Below is a small trained network, with its code and all its weights. Each question gives an input and a class and asks what happens when units are switched off, that is, made to give their printed mean instead of their output.

import numpy as np


def w(rows, s, z=0):
    codes = np.array(rows[::2]) - 128.0
    scale = np.full(codes.shape[1], s)
    scale[-1] = z or s
    return codes * scale


def norm(h):
    return h / np.sqrt((h * h).mean(-1, keepdims=True) + 1e-5)


def f(y):
    return y / 2 * (1 + np.tanh(0.7978845608 * (y + 0.044715 * y**3)))


def log_softmax(a):
    a = a - a.max(-1, keepdims=True)
    return a - np.log(np.exp(a).sum(-1, keepdims=True))


def net(x, mask):
    res = np.array(x, float).reshape(1, 6) / 4 @ E
    u = 0
    for l in range(2):
        y = f(norm(res) @ A[l][:, :-1].T + A[l][:, -1])
        res = res + np.where(mask[u : u + 7], y, B[l][:, -1]) @ B[l][:, :-1]
        u += 7
    return log_softmax(norm(res)[-1] @ U[:, :-1].T + U[:, -1])


A, B = {}, {}
E = w([
[107,131,96,110,41,128,130,137,25,128],'x0',
[129,128,127,130,128,127,127,129,129,130],'x1',
[124,255,94,132,115,183,100,127,139,105],'x2',
[132,127,127,123,122,133,127,129,132,128],'x3',
[127,125,128,127,126,129,129,130,130,128],'x4',
[120,127,127,135,123,130,129,127,131,125],'x5',
],0.0083)
A[0] = w([
[107,80,110,141,102,108,123,145,99,131,9],'L0N1',
[132,10,140,124,113,91,112,107,87,131,12],'L0N2',
[172,62,145,94,139,118,106,146,198,156,134],'L0N3',
[153,93,131,150,152,104,127,132,120,96,233],'L0N4',
[118,33,154,148,213,99,151,110,210,122,142],'L0N5',
[124,172,133,141,199,120,111,128,246,128,97],'L0N6',
[124,158,132,141,107,147,129,138,105,122,13],'L0N7',
],0.011,0.0012)
B[0] = w([
[167,122,170,122,157,141,176,127,108,160,176],'L0N1',
[146,70,127,140,178,223,246,130,107,101,243],'L0N2',
[89,179,84,96,79,95,37,175,110,134,196],'L0N3',
[141,121,118,107,63,97,120,99,141,111,159],'L0N4',
[69,194,94,108,61,17,8,115,130,183,250],'L0N5',
[162,95,124,160,192,247,254,111,185,81,243],'L0N6',
[98,172,64,138,83,109,167,58,122,163,150],'L0N7',
],0.0077,0.012)
A[1] = w([
[131,150,131,156,115,126,89,112,154,121,61],'L1N1',
[172,124,185,157,176,171,132,141,189,89,21],'L1N2',
[161,53,196,133,155,117,154,137,81,132,18],'L1N3',
[129,103,106,143,118,165,182,115,146,118,245],'L1N4',
[147,109,177,115,196,159,137,163,116,128,83],'L1N5',
[144,168,138,157,79,118,57,116,80,112,56],'L1N6',
[124,134,149,124,86,64,4,160,130,116,2],'L1N7',
],0.019,0.00096)
B[1] = w([
[140,89,141,118,114,123,154,139,52,128,157],'L1N1',
[160,102,176,146,132,154,46,146,134,102,219],'L1N2',
[128,154,148,70,104,162,248,204,137,191,206],'L1N3',
[135,106,151,125,141,115,94,143,146,125,252],'L1N4',
[106,151,110,107,98,101,130,129,97,154,192],'L1N5',
[130,152,89,144,136,142,129,112,119,91,197],'L1N6',
[107,93,154,138,155,55,133,84,163,161,223],'L1N7',
],0.018,0.014)
U = w([
[87,96,123,132,142,11,110,75,153,163,200],'0',
[138,118,158,76,113,153,220,201,115,177,147],'1',
[176,101,183,151,159,180,41,157,163,82,192],'2',
[129,201,38,153,106,159,129,94,65,62,1],'3',
],0.011,0.00079)

Each question gives the input, the list of numbers given to net, and the class t.
The units are the neurons (one row each of A and B). Each row of codes is followed by its name. A weight is (code - 128) times the scale printed after its matrix; where a second scale follows, it is the last column's (A, B and U).
mask holds one flag per neuron, layer by layer. A switched-off neuron (its flag False) gives its mean, the last column of its row in B, instead of its output. The means were averaged over made-up inputs and are rounded, as every weight is.
A unit's drop is (log p(t) with every unit on - log p(t) with that unit switched off) / (log p(t) with every unit on - log p(t) with every unit switched off).
unit that matters most: the unit with the biggest drop
k most important neurons: the k neurons with the biggest drops, biggest first
top k neurons in layer l: the k neurons of layer l with the biggest drops, biggest first
drop of u: that unit's drop, to one decimal
input [-1,-7,0,8,-6,-7], class 0: top 2 neurons in layer 0 => (L0N3 L0N2)
input [0,-2,4,4,-8,-5], class 2: unit that matters most => L0N5
input [8,3,2,5,-4,3], class 3: 3 most important neurons => (L0N6 L0N5 L0N2)
input [4,8,4,5,2,3], class 3: 2 most important neurons => (L0N6 L0N2)
input [0,2,-7,-2,1,1], class 0: 3 most important neurons => (L0N5 L0N6 L0N3)
input [0,-5,-2,-3,5,-8], class 0: 2 most important neurons => (L0N5 L0N6)
input [6,6,4,-5,-2,-5], class 3: 2 most important neurons => (L0N5 L0N6)
input [-2,0,-3,-3,1,6], class 0: 2 most important neurons => (L0N5 L1N7)
input [2,6,6,5,8,0], class 3: 3 most important neurons => (L0N6 L0N5 L0N2)
input [0,-2,-2,3,4,2], class 0: 3 most important neurons => (L0N5 L0N6 L1N7)
input [-6,5,-1,-7,8,-4], class 0: drop of L0N5 => 4.5
input [-7,7,-2,2,0,7], class 0: drop of L0N5 => 4.9
input [-5,3,-3,5,7,-8], class 0: drop of L0N5 => 4.1
